Each name stands for a flat space through zero: a line, a plane or more. A row that begins with a name and a colon came from that space; any other row is followed by the name of the space it lies nearest, among the names in its block.
hf-mp: [ 11 -19  -9 -26   6  43  36 -59 -66  34  19  19  20 -17  -6  11 -29   3
   4   5 -54   2 -10  28  14   9 -30  49 -10 -31]
cd-cg: [-18  13  10   2   3 -11 -13  29  -8  21   4  -9   8  -1 -19  12  -9  -1
  10  10 -13   4 -14  33 -29   7 -28  19  -9  12]
hf-mp: [ 18  -7   1  -5 -15  22   9 -46 -26  20  12  32   8  19  13  -7   5   5
 -10  21 -36  -6   2   3   0   8   5  14  -1 -17]
rr-cm: [  9   5   9 -27  16  -5 -46  39   9   0  13 -15  33  -3  -1 -41   5  13
 -33 -23 -26  25 -19   1 -23  32 -11 -10  19   4]
hf-mp: [ 56   9  24  -3 -11  12  -4 -43   0 -27   3  54  12  43  32 -10  21   0
 -23  18 -26  -7   9 -19 -28  -1  42  21  29  -8]
mc-jj: [ 32  10  -8 -36   6   1 -42  19  -3   1  13 -39  -3 -36   7 -61  -3  13
 -33 -65 -32  42 -23 -14  10  48 -27 -23  12  -2]
qf-gr: [ -6  -9 -12  -4   3   0   4  -9  -7   5   3 -19 -15 -21  -5 -13  -8  -4
  -3 -23  -2   8  -1   0  13  13 -16 -13  -7  -7]
cd-cg: [  0 -37  -8  -3  18   8   9 -30  14 -22   1   9   7  10  12 -27  31   1
 -20 -10   3  -9  21 -34   9  -1  45 -39   2 -18]
mc-jj: [ 21   2  -7  12 -32  -3 -26 -26  11   0   3  12 -29  23  18 -33  15   5
 -29  -1 -29   9  -2  -2  15  32   4 -15  25  -6]
cd-cg: [-26 -33 -10  12   8  -3   2  -7   0  17   0  -7 -14   4 -18  -1  15 -10
   7   0 -13  -1   5  13 -15  13  15 -21 -18  -4]
fm-qc: [-27  -6 -13 -19  34  -3   2  32  16 -26   0 -33  26 -34  -7 -10 -14  12
 -11 -29  34   2  -1 -15  40 -12 -21 -13  11  -4]
hf-mp: [ 19  31   5 -11   8  -3  21  21   5 -40 -15 -17  -3 -38   6  24 -42  -8
  14 -27  60   5   1 -20  25 -32 -22  22  12   9]
mc-jj: [-13 -55 -14   5   0  21   6 -17  12   1  -5  29  25  28   1  -2  -5  -7
 -21  27  21  -4  17 -12  10   3  43 -22  21 -19]
mc-jj: [ 10  31 -15   5 -16 -18 -28  13  11  -7   1 -35 -45 -16   2 -18  16  20
  -1 -35 -35  16 -21  10  43  24 -27   1  13  13]
rr-cm: [-21  10  -2  -1  -7 -18 -36  60  21  22  -1 -30   6  -9  -8 -18  -4   4
  -4  -6  24  16 -10  -3 -11  14 -16 -36 -10  19]
qf-gr: [  8  22   2  17 -19 -14 -26  30  29 -14 -10   6  -9  28   5  13  22  16
   5  18  -5  -2  -9   5  13  -4  20  10  24  22]
hf-mp: [ -6  19   8   0  -6   3  -2   1 -18  28  11  11  14  17  -2  13  23  20
  17  30 -40 -15 -11  20  -8  -7  -7  24 -19   7]
cd-cg: [ 11   5 -11  20 -21 -13 -14  11  31 -19 -16  -8 -37   8   8   0  11   0
   2  -9  19   6   3 -14  25   3  23 -19  16  13]
cd-cg: [ -8  12   1 -10   7  -6 -21  22   7  -3   7 -11  18  -4  -1 -17  -2  13
 -18  -6  -9   6 -11   7   7  10 -25   2  15   1]
mc-jj: [ 13  22  11  -3 -10   4  21 -13 -25  30   4   1  -7  -7  12   8  19   1
  34   8   3 -14   7 -23 -22 -24   8 -12 -58   8]
cd-cg: [-89 -61  -2  39  19 -35 -21  19  34  25   1 -10  -7  29 -40 -18  25 -30
 -16  23   6 -10  19  35 -67  29  11 -61 -18  -2]
cd-cg: [ 14  73   8 -23 -15   7   4  32 -36  13   7 -14  19 -37  -2  35 -60  23
  20   4  -6   9 -37  35  37 -16 -92  82  12  13]
hf-mp: [ 85  24  22 -30  25  12  13 -16 -11 -67  -9   7  -5 -25  17  10 -18 -13
   1 -56  -6  22  -7 -20 -12  -8  21  52  34   1]
fm-qc: [ -9 -12 -18   1 -10   6 -20  -1   9  15   8   0   5  18   5 -21  30  26
 -14  10 -32  -1  -6  -2  34  16  12 -19   8  -4]
mc-jj: [ 25  21  19 -12  11   7   3 -19  -9 -20  10  29  27  21  15   3  23  18
  -6  14 -38 -15  -4   0  -8 -13  10  37  14  -3]
cd-cg: [ 22  18  18  -3 -14  17  35 -27 -37  17  -1  28   6  -3   6  34 -37 -19
  22  25  18  -8   6   4 -28 -24 -14  38 -20  -3]
fm-qc: [ 36   5   8  -5 -16  11  13  -6 -27  22  -8   1 -21 -18   0  17 -32 -28
  24 -11  17  19   0  -5 -36   2   4   7 -26   6]
mc-jj: [ 12  31   8  41 -39  -8  34 -24  -8  13 -16  23 -51  24   7  59  22  -8
  61  42  10 -31  12   2  -5 -42  28  21 -39  22]
fm-qc: [ -8 -19 -14  -2  -3   5  -6  -7   6  14   4  -6  -1   3   6 -24  23  10
  -7  -3  -3  -2   6 -21  17   8  18 -39 -13  -6]
rr-cm: [ -6  20   4  28  12 -34   2  10  35 -73 -20 -11 -41  -4 -13  31 -17 -14
  -2 -21  13  -1  -3  34  20  -6 -21  47  58  10]
rr-cm: [  5  13   4  11  -5 -16 -14  11  20 -22  -6  -1 -14   8   2   0   4  -1
  -7  -4   2   2  -2   5   1   3   0   5  21   9]
mc-jj: [-11 -21  -3  20 -11  -2  -2 -13  16  -9  -7  22  -5  26  -2   5 -10 -12
 -17  23  10  -4   9  12   0   7  10   1  29  -8]
fm-qc: [-22 -37   6  34  16 -30 -15  12  53 -39 -18   6 -21  34 -12  -1  30 -28
 -11   2  26  -6  22  -2 -43   5  58 -36  19   8]
hf-mp: [ 24  -3 -11  -1 -26  19  17 -29  -4   0  -6  16  -9   0  23  -3 -14  -1
  -4   5  29  -1  12 -33  34 -10  14 -14   2 -10]
rr-cm: [ -2   7 -11  28 -37 -23 -30  15  31   2 -11 -13 -48  11   3 -15   2  -7
 -10  -4  14  13  -1   1  11  24  -1 -31  15  13]
fm-qc: [-17   3  -9  10 -34   2 -11  14   7  23  -3   5   4   5   2  -3 -41  -4
 -16  26  37   6  -1   6  19   8 -32  -9  15  -2]
fm-qc: [-10   9   9   2  33 -17 -15  37  24 -49  -6  -4  16   9 -20  26   4   9
  -2  -5 -21   1 -17  37   3  -4  -2  52  49  12]
hf-mp: [  5 -17 -14  -6  10  15  19  19   5  -8 -14  -8   8 -13  -3  29  -3   3
  29  -5  36   0   4 -24  30 -27  39  -5  -8   7]
qf-gr: [-14 -10 -14  12 -24   4 -15  -5  -2  28   4   6  -7  17  -5  -5  -3   7
 -10  21 -23   4  -8  23  16  23 -12  -1  11  -4]
qf-gr: [ 16  23  11 -17   2   8  -1   8  -5   0   7  10  30   6  16  -1  14  20
   3  11  -3  -9  -3 -20   2 -19   7   7  -7   5]
fm-qc: [ -3  -5 -17  -4 -15  11 -28  24   2  25   5  -4  12  12  -5  -4   8  25
  -4  11 -30  13 -20  14  32  20   3   2  15   6]
qf-gr: [-15 -14  -6 -11  13  16  13  -7 -23  16   8   2  23  -8 -13  11 -14   5
   3   7 -18  -1  -7  21   9   1 -16  23  -2 -11]
cd-cg: [ 39  12  -4 -12 -25  21  15 -37 -17  -6   0  16  -5 -11  28 -11 -31  -1
 -16  -7  16   6   4 -26  32  -1 -13   7  15 -16]
cd-cg: [-41  -6  10   2  45 -20  -3  35  35 -35   0  -5  38  14 -10   5  38  15
  -2  10  13 -26   8  -5  -8 -29  21  -9   5   8]
mc-jj: [-18 -41  -3  34 -22  -6   1  -3  20   2 -21  18 -23  18 -15  15 -50 -50
 -14  22  57  12  18  17 -31  17  10 -15  25  -6]
hf-mp: [  3 -11  -7  -6 -10  10   5 -43 -24  15  11   2 -14 -13   2 -27 -25 -11
 -26 -14 -20  11   0  11   4  29 -37  -1   5 -24]
qf-gr: [ -4 -19   3  26 -22  -4   9 -28  -3  16  -7  18 -32  16  -5   7 -14 -33
   1  17  12   0  15  13 -36  12   8 -11  -8  -5]
rr-cm: [ 46  31  12 -15  -9   7 -16 -13   1 -26   6  21  12  14  26 -15   9  20
 -23  -3 -30   4 -10 -10  14   4   0  29  36  -2]
rr-cm: [-23 -12 -17  36 -37 -15  -1  -5  15  22 -13 -11 -54   4  -6   2  -8 -21
   8   9  32   1  12   3   8  11  -2 -38 -14   5]
rr-cm: [  7  14  -1  30 -29 -16 -11  12  31  -6 -15   7 -32  30  11  13  35   5
  18  20  14 -11   7 -16   7 -13  42 -20  -3  22]
hf-mp: [ 26  36  18  -2 -26   5   5 -41 -20   3  11  32   2  14  26  -9 -10   4
 -18  22 -18 -11   0   2  -4  -2 -32  29  10 -10]
rr-cm: [ 16  27  15 -30  27   6 -14  58   7  -7   4  -4  59   6   7  13  40  40
  23   7  -9  -8 -14 -26   0 -34  37  11 -13  25]
qf-gr: [ 14 -11  16  19  -8 -12  12 -28  -3   5  -8   8 -41   4   1  -2   4 -42
  11  -7  16   1  21 -10 -67   5  25 -27 -32   1]
fm-qc: [ 11 -22 -23   0 -22   8 -24  33  16   8 -15 -19 -16 -14  -7  -5 -42 -13
  -9 -19  35  38  -9  -4  25  29   6 -21  26   5]
qf-gr: [-18  -5 -26   1  -2  -1   1   4   6  -9  -3 -27 -17 -26  -7  -5 -23   7
  -9 -22  10   9  -7   8  60  10 -34  -1  20  -7]
qf-gr: [ -9  -4 -13   3  -3   8  21 -12 -16   7  -3  -7 -13 -17 -10  22 -23  -3
  15  -2   3   0  -3  16  27  -5 -21  20  -3  -5]
mc-jj: [ 39   1  -3   8 -13  20  10 -29   3 -21  -7  41   0  40  20  28  38  22
  15  27 -32 -16   1 -10  33 -20  62  33  22   2]
qf-gr: [  1  -3   4 -31  36  17  25  -4 -28  -2  10  -8  34 -29  -5   6  -7   7
  10 -17  -6  -4  -3  -5  -1 -17 -11  18 -19 -10]
fm-qc: [ 21   7 -11   2 -50  17   1 -28 -20  35   2  12 -20  -3  18 -13 -36  -6
 -11  11  12  12   0  -8  21  17 -25  -9  -2 -10]
rr-cm: [-36  25 -16  49 -39 -47 -27  66  55  -4 -29 -41 -63  -3 -13  19 -10 -10
  21   1  66   6  -1   7  27  -2 -14 -35   5  38]
[-23 -34  -4   7  29   2  27 -18   9 -17  -3   7   9   9  -5  10  31  -3
  10   6  11 -24  22 -15  -1 -24  43 -18 -15  -9] | cd-cg
[-28 -41 -29   8 -11   0 -15  12   2  42  -1 -31 -27 -15 -19 -21  -3 -10
   1 -16   3  21  -1   4   6  35   2 -53 -23  -2] | rr-cm
[  5  -6  13 -22  51  -2  19  33  -8 -16  -7 -30  14 -39 -19  22   1 -15
  36 -40  21   7   1 -13 -41 -23  22   1 -36  13] | fm-qc
[ 16  22  27  10  27 -17  21 -51  -1 -56   4  26 -15  19   8  10  37  -2
  -2  -3 -47 -28   8  16 -24 -17   5  48  17  -7] | fm-qc
[-48 -21 -24  26 -12 -10   9   8  14  19  -8 -19 -25  -4 -15   9  -3  -5
  13  12  32  -9  10   5  28  -4  -6 -33 -17   1] | mc-jj
[ -2 -13  14  12  -2  -1  17 -22   8  -9  -6  28   5  20  10   3  -3 -22
  -6  23  36 -15  25 -18 -33 -17  23 -16  -5  -7] | cd-cg
[-31 -22 -37  20 -41   2  -1   1  14  41  -7 -20 -31  -5   6 -19   0   3
   2  10  45  -1  13 -29  52   6   3 -73 -27  -2] | hf-mp
[  6  15 -17   6 -20 -20 -51  27  25   8   4 -34 -36   1   4 -40  42  26
 -11 -29 -40  19 -19  -3  28  38   1 -36   5  17] | qf-gr
[-21 -24  -8  25  17 -25  -5 -37  51 -67  -4   7 -24  25  13 -37  41   0
 -46 -14   1 -20  25 -17  29   6  23 -34  45 -19] | fm-qc
[-18 -31  12   0  13   1  13  16  -3   9  -9   3  18 -12 -19  12 -56 -46
  -3   5  62  12  14   5 -59   0  -6 -12  -8  -5] | mc-jj
[ 25 -19 -23  -2 -35  20  -8 -32 -11  33   4   0 -27   0  17 -32  10   4
  -9 -10 -15  15   2 -26  27  28  20 -41 -13 -11] | fm-qc
[  7  -9   8  -3  -2   4   0 -31 -11   4   8  18   3   9   6 -19  -5 -12
 -22   3 -15   1   6   4 -25  15  -7  -1   4 -15] | rr-cm
[-32  29 -12  12 -27 -14   2  21   3  25  -2 -26 -18 -21   1   1 -19   8
  12   9  39  -7  -1  -3  36 -12 -50 -20 -23   9] | hf-mp
[-18 -17 -14 -26  37   5 -11   2  15 -27  15 -15  38 -10   6 -43  25  31
 -38 -25 -18  -4  -1 -19  45   6  -4 -21  23 -18] | cd-cg
[ 14  18  16 -30  42  10  40 -42 -42  -1  21  -4  15 -23  10  -5  53  20
  28 -22 -50 -28   5 -22 -16 -32   6  11 -61  -9] | fm-qc
[ -2  -8  -4  20 -33  -1 -26  10  10  27  -3  18  -8  35  -3   4   4   0
  -4  33 -13   6  -6  19  -9  20  15  -3  13   8] | fm-qc
[ -7  44  16 -12  10  -9   0  56   9  -8  -3 -11  37 -10   2  26  -6  19
  22  13  36 -12  -8 -10   4 -41 -17  19  -9  24] | rr-cm
[ 23   8   6   5 -22  -3 -22 -14   8   0   3  16 -10  22  17 -26  13   1
 -23   5 -17   6   1  -8 -10  19   9 -12  14  -1] | rr-cm
[ 50 -45  -3 -12  15  19   7 -35  15 -53 -14  20  -5   0  15 -19 -15 -29
 -31 -38  24  22  19 -37  -5  14  58 -15  42 -21] | hf-mp
[-27 -24  -7  21   8  -7   7  22  21 -23 -19   1  -5   4 -25  38 -36 -22
   5  10  37   4   3  29   5  -5   2  21  34   3] | mc-jj
[-19  -3  23   9  15  -9  14   6   1 -15  -6  19  19   8 -15  27 -36 -29
  -3  22  30  -8   8  26 -49 -13 -16  30  14  -2] | mc-jj
[ 29  17  18   4 -21 -10   9 -27  11 -13  -6  11 -21  -3  36 -33  -1 -25
 -15 -10  59  -6  30 -60 -32 -13  12 -53 -23  -3] | qf-gr
[-31   4  21 -10  50 -21 -18  26 -15   0  17 -21  18 -10 -41   3   6  -2
  -1 -18 -69   7 -25  69 -60  25 -45  46   1   4] | hf-mp
[ 12  -6   9  11  -1 -19 -26   3  36 -31  -7   5 -15  19  10 -29  16 -14
 -29 -13  11   8  10 -17 -26  17  27 -30  25   3] | hf-mp
[-71 -49 -24   9  27  -6   2  31  26  -8  -7 -22  22 -11 -33   6 -30  -8
 -16   3  42   0   5  22  29   4 -18 -17  24 -11] | mc-jj
[-33 -28   9  -2  25   6  21 -14 -24  27  10   9  24   3 -21  10   1 -15
   9  19 -12 -13   8  22 -49  -4  -2   3 -32 -11] | cd-cg
[-39  -6  -8   7  24 -10  11  17  13 -14  -3 -14   9  -5 -15  18  11  10
  12   4   9 -17   2   9  24 -20  -4   4  -1   3] | cd-cg
[-18  -7   8  11  18 -16  -9  41  38 -28 -13   0  18  16  -7  15  13  -3
   4  11  37  -8   8  -9 -16 -20  33 -12  12  15] | hf-mp
[-22  -9  -9   5   9  -3   8  18   6  -2  -7 -14  -1 -11 -14  18  -8  -1
  14  -1  18  -2   0   8  15 -10  -3   1  -3   4] | mc-jj
[ -9   1  15 -20  29   1  -4   8   1 -12  12   8  47   4   3 -15  10  11
 -19   4  -6  -9   2  -7 -18  -9  -3   2   4  -7] | cd-cg
